[9321 5678 1614 5142 6878] gives 1614, 9321
[409 916 394 282 185 888 299] gives 282, 916
[ 51 233  90  37 144 204 226] gives 37, 233
[ 903  618  424  334 -505  604 -228] gives 334, 903
[6 1 6 9 7 8 8] gives 9, 9
[-724 -635  706  396 -580] gives 706, 706
---
[[ 4.20  6.61  2.14  2.93  6.21]
 [ 5.22 -5.64  5.28  6.97  0.81]
 [ 4.08 -7.14  4.43  5.58 -0.38]] yields 6.97

[ 5.68  2.37 -2.48  0.09  0.49  0.56] yields 5.68

[[-1.41 -6.80  4.58 -0.31]
 [ 5.54  1.06  5.03  3.31]] yields 5.54

[-2.21 -2.55 -4.69 -1.81  5.33] yields 5.33

[[ 2.39  6.19 -1.61 -1.24 -0.31  2.75 -1.97]
 [ 1.06 -3.71  0.81  3.66  3.37 -0.01 -0.38]
 [ 2.27  0.29  0.30  0.18  2.76  2.19  1.09]] yields 6.19

[ 0.15  5.46  6.08 -3.53  7.29 -3.35 -5.64] yields 7.29

[ 2.22  2.54 -0.30 -1.22  2.27 -7.15] yields 2.54

[-1.12 -1.52  2.59 -5.88] yields 2.59

[[4.08 4.79 4.15 5.69 5.89 6.05 4.50]
 [4.15 5.69 4.25 3.73 7.01 4.75 4.77]] yields 7.01

[-5.52 -3.50 -3.78 -2.25 -3.29] yields -2.25
---
-0.07	-0.20	0.14	-0.08	-0.09
-0.05	-0.19	0.10	-0.15	-0.10
-0.04	-0.20	0.15	-0.11	-0.08
gives 0.14

17.91	-1.83	-17.16	-17.58	-3.62 gives -1.83

0.031	-0.027	-0.152	-0.078	-0.048
-0.076	-0.137	-0.058	-0.145	-0.176
-0.102	-0.020	-0.159	0.124	-0.121
gives 0.031

0.225	0.131	-0.198	0.145	-0.142	-0.036
-0.021	0.091	0.010	0.178	0.008	0.184
gives 0.184

-9.7	-17.3	10.5	5.4 gives 5.4

-27.4	126.7	146.2	-61.8	135.7	38.2	-152.0 gives 135.7
---
Input:
[[ 1.69  3.94 -1.15 -1.55]
 [ 2.70  5.43 -0.69  0.28]
 [ 0.39  2.75  0.78  3.47]]
Output: -1.55

Input:
[[ 3.79 -0.09  0.67 -4.88  3.62 -1.96]
 [-2.91 -0.01 -3.21 -5.55 -4.57 -3.73]]
Output: -1.96

Input: [6.62 4.57 0.44 0.53]
Output: 0.53

Input: [ 0.71 -1.10 -1.95  3.41 -6.76 -5.02 -2.10]
Output: -2.10

Input:
[[ 0.08  7.56  3.08  1.42  7.47]
 [ 2.71 -3.21  2.64 -0.35 -5.47]]
Output: 7.47

Input: [-0.41  2.29 -6.40 -5.69  0.91]
Output: 0.91

Input: [ 1.31  4.11 -0.57  5.52]
Output: 5.52
---
[[-0.14  1.77  1.09  0.57 -2.00  2.76 -4.15 -0.42 -5.87]
 [-0.01 -0.46 -4.30 -4.37 -4.30 -3.51  0.79 -3.97  2.94]
 [ 0.21 -2.31 -0.66  0.47  3.90 -2.84  5.54  1.73  7.23]
 [ 0.16 -2.22 -0.76 -0.07  3.22 -3.03  5.24  1.19  7.15]
 [ 0.01  0.22  3.31  3.47  3.60  2.54 -0.21  3.28 -1.79]
 [-0.01 -0.56 -2.73 -2.70 -2.25 -2.53  1.11 -2.26  2.62]
 [-0.09  0.51 -3.44 -3.84 -5.15 -1.76 -1.53 -4.03 -0.39]] --> -0.09

[[ 1.09  1.78  0.99 -1.75 -2.00  0.96  0.32  1.02  1.03  0.97  1.47]
 [-0.08  2.31 -0.37 -0.49 -0.56 -0.32  3.07  2.62 -0.18 -0.29  0.49]
 [-0.19  1.03 -0.40  0.36  0.39 -0.35  4.02  3.00 -0.23 -0.32 -0.18]
 [ 0.18  0.84  0.24  0.97  1.12  0.20  0.55  0.10  0.16  0.19  0.48]
 [ 0.17 -0.35  0.25  1.20  1.34  0.22  2.19  1.30  0.18  0.22 -0.31]
 [ 1.83  1.20  1.83 -2.62 -3.00  1.75 -0.86  0.45  1.80  1.77  1.96]
 [-1.54  6.04 -2.38 -0.98 -1.04 -2.15  5.48  4.60 -1.79 -2.09  0.84]
 [-0.08  0.42 -0.07  1.29  1.48 -0.07  1.94  1.03 -0.08 -0.09 -0.01]
 [ 1.98 -2.56  2.45  0.11  0.06  2.27 -1.21 -0.86  2.10  2.25  0.50]
 [-0.31  3.43 -0.51  0.16  0.26 -0.48  0.28  0.17 -0.42 -0.49  1.38]] --> -0.31

[[ 5.03 -0.75  5.04  1.12  0.14 -2.28  1.12 -0.49 -2.54  1.85  4.68  0.10
   0.06 -1.53 -4.26]
 [ 5.44 -0.71  5.23  1.36  0.05 -2.38  1.19 -0.56 -2.67  2.04  5.03  0.19
   0.14 -1.61 -4.49]
 [ 6.85 -0.57  5.53  2.21 -0.25 -2.86  1.59 -1.05 -3.13  2.95  6.27  0.53
   0.75 -2.01 -5.06]
 [ 6.37 -0.62  5.49  1.93 -0.14 -2.64  1.43 -0.82 -2.96  2.58  5.82  0.41
   0.47 -1.84 -4.92]
 [ 3.55 -0.77  4.05  0.39  0.33 -1.89  0.88 -0.32 -1.97  1.26  3.43 -0.12
  -0.09 -1.22 -3.26]
 [ 3.79 -0.78  4.24  0.47  0.32 -1.98  0.92 -0.33 -2.08  1.36  3.64 -0.10
  -0.08 -1.27 -3.43]
 [ 5.88 -0.68  5.38  1.64 -0.04 -2.49  1.29 -0.67 -2.81  2.29  5.41  0.29
   0.27 -1.71 -4.71]
 [ 4.04 -0.78  4.44  0.60  0.30 -2.05  0.95 -0.36 -2.19  1.46  3.87 -0.06
  -0.06 -1.33 -3.63]
 [ 7.32 -0.51  5.46  2.46 -0.33 -3.13  1.84 -1.33 -3.29  3.37  6.73  0.65
   1.13 -2.23 -5.14]
 [ 4.35 -0.78  4.64  0.73  0.25 -2.13  1.00 -0.40 -2.30  1.56  4.11 -0.02
  -0.04 -1.39 -3.82]
 [ 4.68 -0.78  4.85  0.92  0.20 -2.20  1.05 -0.44 -2.41  1.70  4.38  0.03
  -0.01 -1.45 -4.04]] --> 4.68

[[0.70 3.27 4.40 2.46 1.33 1.37]
 [0.84 1.42 1.38 0.64 0.31 1.47]
 [3.51 1.36 0.93 2.13 0.40 1.19]
 [2.97 0.49 0.71 0.76 6.34 0.96]
 [0.58 0.30 0.13 1.05 1.02 0.45]
 [0.63 0.21 0.69 0.51 0.34 0.35]
 [0.80 0.97 1.50 1.12 0.60 1.26]] --> 0.80

[[ 1.68 -1.09  0.08  4.61 -1.63 -6.56  1.75 -2.88 -1.20  5.11 -3.38  2.96
  -3.68  1.67]
 [-3.38  0.67 -3.40  2.87 -0.04  4.14 -4.43  1.96  3.53 -4.93  2.15  3.53
  -3.66  2.70]
 [-5.13 -6.13  1.89  0.68  3.26 -0.61  0.39  1.65 -3.82  1.46  2.76 -1.42
  -1.37  1.57]
 [-5.71  0.11 -2.28  6.02  2.78  2.51  0.85 -1.63 -0.48  1.24 -1.84 -0.32
   4.18 -2.33]
 [-4.64 -1.26  1.69 -3.65 -5.32 -0.95 -3.09  1.91 -3.27 -0.26 -2.74  2.95
   3.40  1.62]
 [ 4.74 -3.57  0.72  3.51  1.53 -2.30 -5.26 -0.29  1.29 -1.97  3.82 -2.45
   3.09  0.67]
 [ 3.06 -2.84  3.42  3.13  0.98  2.00  4.13  3.20 -3.43 -6.58 -2.84  4.28
  -0.34 -2.71]
 [ 5.58 -2.31 -3.24 -2.78  5.89  4.18  1.35 -1.02 -1.75  4.68  1.10  2.04
  -2.35 -1.09]
 [-2.96  1.26 -0.30 -2.01 -1.78  2.75  2.30 -2.75 -4.09  1.17  7.04  4.68
   0.48 -1.03]
 [-0.89  0.29  4.89 -0.52 -3.07 -2.22 -3.98  0.04  6.61  0.62  2.22  3.42
  -1.29 -3.43]] --> -0.89
